Here is a tiny trained network, its code and every weight. The questions are about switching its units off for an input and a class, where a switched-off unit gives its printed mean instead of its output.

import numpy as np


def w(rows, s, z=0):
    codes = np.array(rows[::2]) - 128.0
    scale = np.full(codes.shape[1], s)
    scale[-1] = z or s
    return codes * scale


def norm(h):
    return h / np.sqrt((h * h).mean(-1, keepdims=True) + 1e-5)


def f(y):
    return np.maximum(y, 0)


def log_softmax(a):
    a = a - a.max(-1, keepdims=True)
    return a - np.log(np.exp(a).sum(-1, keepdims=True))


def net(x, mask):
    res = np.array(x, float).reshape(1, 2) / 4 @ E
    u = 0
    for l in range(2):
        y = f(norm(res) @ A[l][:, :-1].T + A[l][:, -1])
        res = res + np.where(mask[u : u + 13], y, B[l][:, -1]) @ B[l][:, :-1]
        u += 13
    return log_softmax(norm(res)[-1] @ U[:, :-1].T + U[:, -1])


A, B = {}, {}
E = w([
[121,141,152,253,75],'x0',
[157,116,78,171,202],'x1',
],0.014)
A[0] = w([
[76,151,158,159,47,128],'0.n0',
[208,122,105,98,145,182],'0.n1',
[195,255,101,142,172,2],'0.n2',
[138,32,112,56,64,52],'0.n3',
[208,140,155,58,108,122],'0.n4',
[181,69,25,215,129,86],'0.n5',
[97,129,143,58,87,73],'0.n6',
[79,198,199,117,35,67],'0.n7',
[133,90,91,64,198,114],'0.n8',
[129,8,63,139,146,90],'0.n9',
[120,127,233,179,54,130],'0.n10',
[100,86,153,123,210,138],'0.n11',
[95,40,143,166,91,129],'0.n12',
],0.0073,0.0034)
B[0] = w([
[141,183,80,98,168,229],'0.n0',
[110,90,72,174,52,203],'0.n1',
[255,107,184,139,171,143],'0.n2',
[124,52,91,197,166,180],'0.n3',
[143,217,44,149,82,194],'0.n4',
[103,107,229,80,156,221],'0.n5',
[68,73,142,223,95,194],'0.n6',
[82,80,199,150,213,239],'0.n7',
[133,136,107,121,64,239],'0.n8',
[159,97,237,220,80,178],'0.n9',
[175,151,41,49,137,253],'0.n10',
[178,162,162,149,21,185],'0.n11',
[136,169,103,82,168,178],'0.n12',
],0.0062,0.0052)
A[1] = w([
[232,127,167,98,159,253],'1.n0',
[102,142,193,101,227,200],'1.n1',
[194,84,126,131,227,46],'1.n2',
[44,148,47,200,157,146],'1.n3',
[169,59,46,182,137,141],'1.n4',
[74,189,204,90,113,38],'1.n5',
[210,103,80,140,196,53],'1.n6',
[120,55,133,4,128,85],'1.n7',
[160,132,194,77,9,150],'1.n8',
[85,124,131,105,86,119],'1.n9',
[93,118,99,167,74,124],'1.n10',
[148,175,216,194,115,194],'1.n11',
[160,123,130,88,130,117],'1.n12',
],0.011,0.0038)
B[1] = w([
[23,138,118,105,144,231],'1.n0',
[8,84,102,95,126,189],'1.n1',
[66,115,211,223,113,204],'1.n2',
[127,136,103,57,95,201],'1.n3',
[125,118,219,102,161,244],'1.n4',
[183,19,219,255,210,197],'1.n5',
[125,108,183,165,83,216],'1.n6',
[233,194,113,211,102,255],'1.n7',
[44,112,115,159,189,241],'1.n8',
[150,98,248,172,200,195],'1.n9',
[92,146,56,16,140,180],'1.n10',
[224,159,58,39,100,248],'1.n11',
[167,208,52,105,76,164],'1.n12',
],0.0071,0.0064)
U = w([
[138,82,231,185,170,159],'0',
[232,218,8,109,79,164],'1',
[1,112,55,38,143,135],'2',
[148,25,38,127,87,20],'3',
[142,28,52,135,38,9],'4',
],0.019,0.015)

Each question gives the input, the list of numbers given to net, and the class t.
The units are the neurons (one row each of A and B). Each row of codes is followed by its name. A weight is (code - 128) times the scale printed after its matrix; where a second scale follows, it is the last column's (A, B and U).
mask holds one flag per neuron, layer by layer. A switched-off neuron (its flag False) gives its mean, the last column of its row in B, instead of its output. The means were averaged over made-up inputs and are rounded, as every weight is.
A unit's drop is (log p(t) with every unit on - log p(t) with that unit switched off) / (log p(t) with every unit on - log p(t) with every unit switched off).
most important unit: the unit with the biggest drop
top k neurons: the k neurons with the biggest drops, biggest first
top k neurons in layer l: the k neurons of layer l with the biggest drops, biggest first
drop of u: that unit's drop, to one decimal
input [-1,1], class 2: most important unit -> 1.n8
input [1,3], class 2: top 3 neurons -> [0.n5 1.n7 1.n1]
input [-7,-7], class 0: top 2 neurons in layer 0 -> [0.n10 0.n6]
input [8,7], class 1: top 2 neurons in layer 1 -> [1.n11 1.n5]
input [-7,-6], class 1: top 3 neurons -> [1.n7 0.n5 0.n4]
input [-4,4], class 0: top 2 neurons in layer 1 -> [1.n4 1.n11]
input [1,-2], class 2: top 2 neurons -> [0.n7 1.n1]
input [-1,2], class 2: top 2 neurons -> [1.n8 1.n7]
input [-5,5], class 0: top 3 neurons -> [0.n10 0.n9 1.n11]
input [3,2], class 2: top 2 neurons in layer 1 -> [1.n1 1.n7]
input [5,4], class 1: top 3 neurons in layer 1 -> [1.n11 1.n5 1.n9]
input [-3,4], class 0: drop of 1.n4 -> 0.1
input [-7,8], class 0: drop of 1.n2 -> 0.6
input [1,1], class 2: most important unit -> 1.n1
input [-8,6], class 1: drop of 1.n7 -> 0.7
